Below are the code and all the weights of a small trained network. Each question names an input and a target symbol and asks about switching units off, where a switched-off unit gives its printed mean instead of its output.

import numpy as np


def w(rows, s, z=0):
    codes = np.array(rows[::2]) - 128.0
    scale = np.full(codes.shape[1], s)
    scale[-1] = z or s
    return codes * scale


def f(y):
    return y / 2 * (1 + np.tanh(0.7978845608 * (y + 0.044715 * y**3)))


def softmax(a):
    e = np.exp(a - a.max(-1, keepdims=True))
    return e / e.sum(-1, keepdims=True)


def log_softmax(a):
    a = a - a.max(-1, keepdims=True)
    return a - np.log(np.exp(a).sum(-1, keepdims=True))


def net(x, mask):
    ids = ['ΓΠβηθμξτω'.index(c) for c in x.split()]
    T = len(ids)
    res = E[ids] + P[:T]
    r = res
    for j in range(2):
        rows = slice(4 * j, 4 * j + 4)
        q, k, v = (r @ M[0][rows].T for M in (Q, K, V))
        z = softmax(np.where(np.tri(T) > 0, q @ k.T / 4**0.5, -1e9)) @ v
        o = O[0][rows]
        res = res + np.where(mask[j], z, o[:, -1]) @ o[:, :-1]
    y = f(res @ A[0][:, :-1].T + A[0][:, -1])
    res = res + np.where(mask[2:10], y, B[0][:, -1]) @ B[0][:, :-1]
    return log_softmax(res[-1] @ U[:, :-1].T + U[:, -1])


Q, K, V, O, A, B = {}, {}, {}, {}, {}, {}
E = w([
[106,132,91],'Γ',
[160,119,73],'Π',
[135,123,84],'β',
[139,128,85],'η',
[6,168,130],'θ',
[92,114,186],'μ',
[166,147,89],'ξ',
[130,154,101],'τ',
[191,99,160],'ω',
],0.02)
P = w([
[101,110,111],'0',
[187,254,179],'1',
[102,67,117],'2',
[111,120,113],'3',
[168,195,172],'4',
[105,65,130],'5',
[116,122,126],'6',
[177,183,169],'7',
[107,67,146],'8',
],0.014)
Q[0] = w([
[152,170,106],'H1',
[132,147,125],'H1',
[110,176,143],'H1',
[100,31,155],'H1',
[123,2,176],'H2',
[133,114,153],'H2',
[167,124,109],'H2',
[122,35,123],'H2',
],0.025)
K[0] = w([
[105,136,57],'H1',
[127,126,125],'H1',
[115,92,93],'H1',
[165,139,232],'H1',
[155,90,252],'H2',
[139,140,153],'H2',
[174,113,120],'H2',
[143,67,195],'H2',
],0.024)
V[0] = w([
[118,130,144],'H1',
[86,87,165],'H1',
[146,23,224],'H1',
[150,88,142],'H1',
[130,155,183],'H2',
[177,205,60],'H2',
[78,32,255],'H2',
[28,216,132],'H2',
],0.0073)
O[0] = w([
[146,128,130,120],'H1',
[144,97,93,76],'H1',
[107,1,191,2],'H1',
[99,89,149,93],'H1',
[127,92,180,93],'H2',
[210,150,124,143],'H2',
[37,60,159,79],'H2',
[8,231,201,166],'H2',
],0.0082,0.003)
A[0] = w([
[154,52,44,129],'N1',
[109,40,101,78],'N2',
[120,83,148,80],'N3',
[97,67,93,254],'N4',
[150,171,130,110],'N5',
[177,165,192,14],'N6',
[72,10,72,146],'N7',
[205,160,133,120],'N8',
],0.014,0.0072)
B[0] = w([
[8,87,209,238],'N1',
[33,229,87,201],'N2',
[45,115,74,158],'N3',
[200,3,4,234],'N4',
[210,69,133,209],'N5',
[165,137,25,164],'N6',
[244,174,213,255],'N7',
[21,158,187,253],'N8',
],0.015,0.009)
U = w([
[81,105,2,141],'Γ',
[62,85,112,24],'Π',
[79,90,61,124],'β',
[82,98,80,116],'η',
[42,132,37,1],'θ',
[163,87,105,163],'μ',
[117,145,196,150],'ξ',
[135,172,121,240],'τ',
[134,55,180,142],'ω',
],0.0099,0.005)

Each question gives the input, a string of symbols that net reads in full, and the target symbol t.
The units are the heads (4 rows each of Q, K, V and O) and the neurons (one row each of A and B). Each row of codes is followed by its name. A weight is (code - 128) times the scale printed after its matrix; where a second scale follows, it is the last column's (O, A, B and U).
mask holds one flag per unit, heads first, then neurons. A switched-off unit (its flag False) gives its mean, the last column of its rows in O or B, instead of its output. The means were averaged over made-up inputs and are rounded, as every weight is.
A unit's drop is (log p(t) with every unit on - log p(t) with that unit switched off) / (log p(t) with every unit on - log p(t) with every unit switched off).
The circuit of an input: a set's keep is (log p(t) with only the set's units on - log p(t) with every unit switched off) / (log p(t) with every unit on - log p(t) with every unit switched off). Starting from all 10 units, units are removed one at a time, each time the one whose removal leaves the highest keep (on an exact tie, the one counted first), for as long as the keep stays at least 0.8.
circuit, biggest first: the units of the circuit, biggest drop first
unit that matters most: the unit with the biggest drop
top k neurons: the k neurons with the biggest drops, biggest first
heads that matter: for each layer, one digit per head in row order, 1 if its drop is at least 0.15 and else 0, layers parted by /
input Π Γ η ξ Π, target ξ: heads that matter	01
input Γ ω τ, target ω: unit that matters most	H2
input ω ω τ, target ω: top 2 neurons	[N7, N1]
input ξ Γ Π ξ τ η θ μ, target τ: circuit, biggest first	[N6, N1]
input Γ η θ τ θ Γ, target Γ: heads that matter	10
input ξ η ω Γ β Π θ τ β, target ω: circuit, biggest first	[N7, H2]
input θ ω Π μ, target μ: heads that matter	01
input Γ τ θ, target θ: heads that matter	11
input μ ξ μ β τ β, target μ: circuit, biggest first	[N7, N4, H2]
input θ ω η Γ Γ ξ Π ξ Π, target ω: circuit, biggest first	[N1, H2]
input ξ μ η ξ β Π, target μ: circuit, biggest first	[N7, H2, N8, N1]
input η ξ Π μ μ ξ, target μ: top 3 neurons	[N7, N4, N8]
input ω ξ Π, target ω: circuit, biggest first	[H2, N7]
input ξ ξ ω Γ θ θ, target ω: circuit, biggest first	[N7, H1]
input θ ω μ Π Π η, target μ: circuit, biggest first	[N7, N4, H2]
input θ μ Π μ β Γ Γ, target Γ: circuit, biggest first	[N7, N8]
input Π θ τ, target τ: circuit, biggest first	[H1, N4]
input Γ μ ξ, target μ: circuit, biggest first	[N8, N2]
input θ Π β β μ τ ω, target μ: circuit, biggest first	[N1]
input Π ω ξ β β β μ Π β, target μ: top 4 neurons	[N7, N4, N8, N2]
input μ ω ξ, target ω: top 3 neurons	[N7, N1, N6]
input μ Γ Γ ξ ξ θ, target μ: top 4 neurons	[N7, N4, N1, N8]
input Γ ω ξ ξ β Π θ Π, target ξ: top 4 neurons	[N4, N8, N2, N3]
input τ ω τ μ Γ Π β θ τ, target μ: unit that matters most	N8
input ω μ μ τ θ, target τ: top 4 neurons	[N4, N1, N8, N3]
input ω β ω η η ξ, target ω: top 3 neurons	[N7, N1, N4]
input Γ Π Γ μ β τ, target μ: top neuron	[N7]
